Here is a tiny trained network, its code and every weight. The questions are about switching its units off for an input and a target symbol, where a switched-off unit gives its printed mean instead of its output.

import numpy as np


def w(rows, s, z=0):
    codes = np.array(rows[::2]) - 128.0
    scale = np.full(codes.shape[1], s)
    scale[-1] = z or s
    return codes * scale


def f(y):
    return y / 2 * (1 + np.tanh(0.7978845608 * (y + 0.044715 * y**3)))


def softmax(a):
    e = np.exp(a - a.max(-1, keepdims=True))
    return e / e.sum(-1, keepdims=True)


def log_softmax(a):
    a = a - a.max(-1, keepdims=True)
    return a - np.log(np.exp(a).sum(-1, keepdims=True))


def net(x, mask):
    ids = ['αβγδεζηθμξστφψ'.index(c) for c in x.split()]
    T = len(ids)
    res = E[ids] + P[:T]
    u = 0
    for l in range(2):
        r = res
        for j in range(2):
            rows = slice(2 * j, 2 * j + 2)
            q, k, v = (r @ M[l][rows].T for M in (Q, K, V))
            z = softmax(np.where(np.tri(T) > 0, q @ k.T / 2**0.5, -1e9)) @ v
            o = O[l][rows]
            res = res + np.where(mask[u + j], z, o[:, -1]) @ o[:, :-1]
        u += 2
        y = f(res @ A[l][:, :-1].T + A[l][:, -1])
        res = res + np.where(mask[u : u + 8], y, B[l][:, -1]) @ B[l][:, :-1]
        u += 8
    return log_softmax(res[-1] @ U[:, :-1].T + U[:, -1])


Q, K, V, O, A, B = {}, {}, {}, {}, {}, {}
E = w([
[188,169,94,165,156,214,146,147,142,132,141],'α',
[74,101,103,85,208,203,195,122,119,200,72],'β',
[158,109,104,190,254,183,207,163,80,86,158],'γ',
[95,176,140,99,145,169,141,103,159,170,202],'δ',
[105,191,139,104,126,144,184,168,163,128,37],'ε',
[123,182,91,106,62,201,94,96,114,161,93],'ζ',
[95,172,204,163,57,120,170,102,110,155,141],'η',
[29,104,92,87,122,38,164,83,166,123,108],'θ',
[162,143,184,33,142,131,150,92,77,74,109],'μ',
[68,16,167,126,96,141,112,124,220,83,82],'ξ',
[74,88,179,44,86,157,77,95,50,116,204],'σ',
[236,96,142,69,62,133,97,158,151,123,103],'τ',
[194,48,117,186,45,102,139,110,73,87,199],'φ',
[180,195,107,131,104,153,85,136,135,12,139],'ψ',
],0.017)
P = w([
[210,129,143,87,204,98,65,176,52,103,242],'0',
[151,124,160,135,165,161,182,35,71,159,59],'1',
[166,115,159,113,151,178,182,20,96,154,84],'2',
[156,127,151,118,119,176,148,46,111,132,82],'3',
[155,134,131,107,109,168,167,57,137,118,100],'4',
[162,127,131,99,94,165,183,67,155,102,115],'5',
[148,124,127,77,74,170,188,59,173,91,132],'6',
[144,128,119,62,47,151,193,69,176,76,136],'7',
[154,126,109,49,20,151,196,69,169,61,159],'8',
[153,135,103,38,23,130,206,90,171,36,159],'9',
[153,131,104,36,3,136,230,86,164,34,162],'10',
],0.0071)
Q[0] = w([
[173,108,167,82,131,125,123,100,127,86,139],'L0H1',
[123,138,108,124,169,77,3,223,107,128,144],'L0H1',
[150,93,150,71,99,199,221,57,156,91,132],'L0H2',
[153,134,103,87,106,113,161,164,152,127,179],'L0H2',
],0.011)
K[0] = w([
[182,104,71,109,135,149,124,167,115,65,168],'L0H1',
[117,135,137,198,255,148,104,171,88,225,80],'L0H1',
[128,106,56,73,41,167,161,173,139,35,164],'L0H2',
[86,133,129,104,163,146,139,226,146,124,201],'L0H2',
],0.0088)
V[0] = w([
[105,98,107,27,217,176,192,144,174,27,99],'L0H1',
[220,177,104,116,107,178,160,181,254,196,83],'L0H1',
[178,138,106,61,199,108,217,123,64,182,126],'L0H2',
[41,246,126,98,134,208,136,234,156,83,174],'L0H2',
],0.0053)
O[0] = w([
[145,150,138,121,199,74,81,78,174,154,85,195],'L0H1',
[173,130,144,118,124,91,128,105,9,160,105,48],'L0H1',
[123,124,127,80,114,79,129,211,138,142,118,26],'L0H2',
[101,119,175,188,147,150,57,207,132,156,138,4],'L0H2',
],0.012,0.0021)
A[0] = w([
[109,170,130,207,139,104,163,144,180,60,86,142],'L0N1',
[117,198,174,136,122,169,134,171,59,113,103,221],'L0N2',
[104,189,104,124,85,196,48,148,104,173,74,110],'L0N3',
[104,112,158,132,169,78,168,118,101,172,228,122],'L0N4',
[125,255,79,147,146,150,169,79,145,132,114,68],'L0N5',
[102,188,152,54,92,114,93,145,183,170,65,135],'L0N6',
[51,141,144,158,102,153,146,133,61,141,133,3],'L0N7',
[78,126,172,153,153,98,53,143,117,230,114,147],'L0N8',
],0.0075,0.0031)
B[0] = w([
[129,157,109,110,118,154,84,38,136,133,233,237],'L0N1',
[204,112,147,149,173,120,194,132,199,127,196,244],'L0N2',
[104,78,66,115,140,154,220,120,154,38,193,141],'L0N3',
[79,164,99,48,131,192,82,160,86,116,225,159],'L0N4',
[160,181,177,117,127,228,144,66,87,80,37,253],'L0N5',
[149,181,172,59,223,147,208,171,172,38,222,223],'L0N6',
[151,37,62,134,113,106,140,113,104,165,126,161],'L0N7',
[119,200,76,137,31,253,99,217,150,69,88,122],'L0N8',
],0.0065,0.0035)
Q[1] = w([
[157,89,162,122,110,129,150,112,185,81,164],'L1H1',
[140,100,154,95,149,129,161,79,138,147,155],'L1H1',
[166,75,180,84,114,206,231,92,181,1,177],'L1H2',
[89,134,161,129,151,109,129,179,116,108,132],'L1H2',
],0.01)
K[1] = w([
[136,94,46,127,166,127,26,198,142,77,136],'L1H1',
[148,150,87,149,120,90,42,196,173,35,125],'L1H1',
[168,47,128,125,134,53,65,254,207,159,210],'L1H2',
[141,171,112,155,104,156,174,132,174,111,91],'L1H2',
],0.0072)
V[1] = w([
[155,85,247,181,115,89,149,121,110,68,104],'L1H1',
[140,36,23,114,216,23,95,74,181,216,215],'L1H1',
[60,96,216,30,102,191,133,64,179,28,85],'L1H2',
[104,128,182,253,122,149,137,128,101,202,173],'L1H2',
],0.0054)
O[1] = w([
[206,124,179,88,109,144,105,56,244,129,117,146],'L1H1',
[44,164,135,49,106,83,131,111,97,105,141,238],'L1H1',
[158,5,226,154,142,156,176,210,127,76,130,251],'L1H2',
[207,50,117,99,183,105,164,117,172,198,255,24],'L1H2',
],0.0082,0.0017)
A[1] = w([
[126,189,142,118,132,83,128,189,142,124,190,130],'L1N1',
[22,167,129,190,184,181,116,90,171,166,156,254],'L1N2',
[74,84,152,161,183,117,183,58,146,114,130,66],'L1N3',
[147,158,143,123,161,182,128,138,19,194,160,172],'L1N4',
[116,205,166,145,133,111,146,204,110,58,66,12],'L1N5',
[89,211,1,164,133,59,121,95,152,172,138,97],'L1N6',
[106,34,74,96,182,40,38,109,104,143,89,125],'L1N7',
[105,122,94,187,87,120,74,114,66,95,139,123],'L1N8',
],0.0073,0.0026)
B[1] = w([
[115,101,127,172,133,74,209,51,108,201,60,155],'L1N1',
[126,111,105,151,99,97,36,225,155,192,191,242],'L1N2',
[68,252,78,150,164,114,139,85,66,107,79,254],'L1N3',
[140,135,225,138,136,85,121,157,128,34,87,184],'L1N4',
[158,24,64,125,148,91,104,1,159,248,211,226],'L1N5',
[213,55,133,144,70,53,124,237,158,109,76,189],'L1N6',
[202,82,164,139,150,26,147,46,70,90,136,146],'L1N7',
[125,129,119,182,226,207,135,195,117,176,20,141],'L1N8',
],0.0063,0.0062)
U = w([
[207,72,153,73,82,57,86,198,158,148,72,116],'α',
[101,98,106,146,212,153,156,165,94,253,56,137],'β',
[67,217,84,119,140,9,148,193,98,63,134,97],'γ',
[121,185,82,196,240,78,144,173,16,63,197,122],'δ',
[215,140,189,231,137,173,57,161,186,126,85,150],'ε',
[94,214,249,233,56,82,171,119,80,187,195,145],'ζ',
[157,132,132,105,201,90,177,77,176,182,226,105],'η',
[39,77,117,62,149,145,32,126,11,148,200,128],'θ',
[60,23,131,188,124,58,106,62,211,116,78,109],'μ',
[174,122,239,68,150,75,146,122,96,60,91,158],'ξ',
[95,67,136,190,99,112,245,192,133,120,178,173],'σ',
[131,234,144,176,145,101,21,36,105,52,124,169],'τ',
[109,122,29,97,50,195,187,136,134,42,144,3],'φ',
[53,202,181,97,135,147,36,177,169,110,218,187],'ψ',
],0.005,0.0059)

Each question gives the input, a string of symbols that net reads in full, and the target symbol t.
The units are the heads (2 rows each of Q, K, V and O) and the neurons (one row each of A and B). Each row of codes is followed by its name. A weight is (code - 128) times the scale printed after its matrix; where a second scale follows, it is the last column's (O, A, B and U).
mask holds one flag per unit, layer by layer, with each layer's heads first. A switched-off unit (its flag False) gives its mean, the last column of its rows in O or B, instead of its output. The means were averaged over made-up inputs and are rounded, as every weight is.
A unit's drop is (log p(t) with every unit on - log p(t) with that unit switched off) / (log p(t) with every unit on - log p(t) with every unit switched off).
The circuit of an input: a set's keep is (log p(t) with only the set's units on - log p(t) with every unit switched off) / (log p(t) with every unit on - log p(t) with every unit switched off). Starting from the 12 units with the biggest drops (on a tie, the unit counted first), units are removed one at a time, each time the one whose removal leaves the highest keep (on an exact tie, the one counted first), for as long as the keep stays at least 0.8.
circuit, biggest first: the units of the circuit, biggest drop first
unit that matters most: the unit with the biggest drop
k most important neurons: the k neurons with the biggest drops, biggest first
top k neurons in layer l: the k neurons of layer l with the biggest drops, biggest first
heads that matter: for each layer, one digit per head in row order, 1 if its drop is at least 0.15 and else 0, layers parted by /
input φ η ε, target φ: heads that matter => 11 / 00
input η ε α α η ξ α α μ η σ, target η: unit that matters most => L1H2
input η ξ τ τ ξ μ η η η δ γ, target η: circuit, biggest first => [L1H2 L0H1 L0N2]
input γ σ μ φ φ τ φ τ η η, target γ: heads that matter => 01 / 11
input η β μ η γ, target η: heads that matter => 11 / 01
input η ζ ε, target η: heads that matter => 01 / 01
input ξ τ τ η α ξ, target ξ: circuit, biggest first => [L0H1 L1H2 L1H1]
input τ η ψ ξ ε δ μ, target τ: circuit, biggest first => [L1H2 L0H1]
input ξ γ η θ ζ ξ α ξ ξ η α, target ε: heads that matter => 01 / 01
input ξ ξ σ ξ η θ, target τ: heads that matter => 11 / 00
input ε ψ σ η ψ η η α δ η α, target ε: heads that matter => 00 / 10
input η τ ξ η η σ ξ θ ξ ξ, target τ: circuit, biggest first => [L1N3 L0H2 L0H1]
input ξ σ μ ζ σ η η ε τ, target ξ: circuit, biggest first => [L0H1 L1H2]
input τ ξ ξ η, target τ: circuit, biggest first => [L1H2 L0H2 L0N5]
input ε η γ ξ, target τ: top 3 neurons in layer 1 => [L1N3 L1N6 L1N5]
input τ η τ ξ δ η ξ ε, target τ: circuit, biggest first => [L1H2 L0H1 L0N5]
input ε η α σ ξ θ γ η, target ε: heads that matter => 11 / 10
input η σ θ ζ, target η: circuit, biggest first => [L1H2 L0N3]
input φ ξ τ, target φ: heads that matter => 11 / 00
input ε ξ η ξ ξ ε, target ε: heads that matter => 01 / 10
input ξ δ β τ ξ η, target ξ: circuit, biggest first => [L1H2 L0H1 L1H1]
input η η φ η τ σ τ, target η: circuit, biggest first => [L1H2 L0H2 L0H1 L0N5]
input ε η δ η, target σ: 2 most important neurons => [L0N8 L0N7]
input ε φ θ τ η η ψ η σ, target ε: circuit, biggest first => [L1H1 L0N8 L0H2]
input η ξ τ μ γ η η, target η: circuit, biggest first => [L1H2 L0H2]
input α β ξ ξ ζ α η α, target α: heads that matter => 11 / 01
input μ σ η ξ α μ η, target μ: heads that matter => 11 / 01
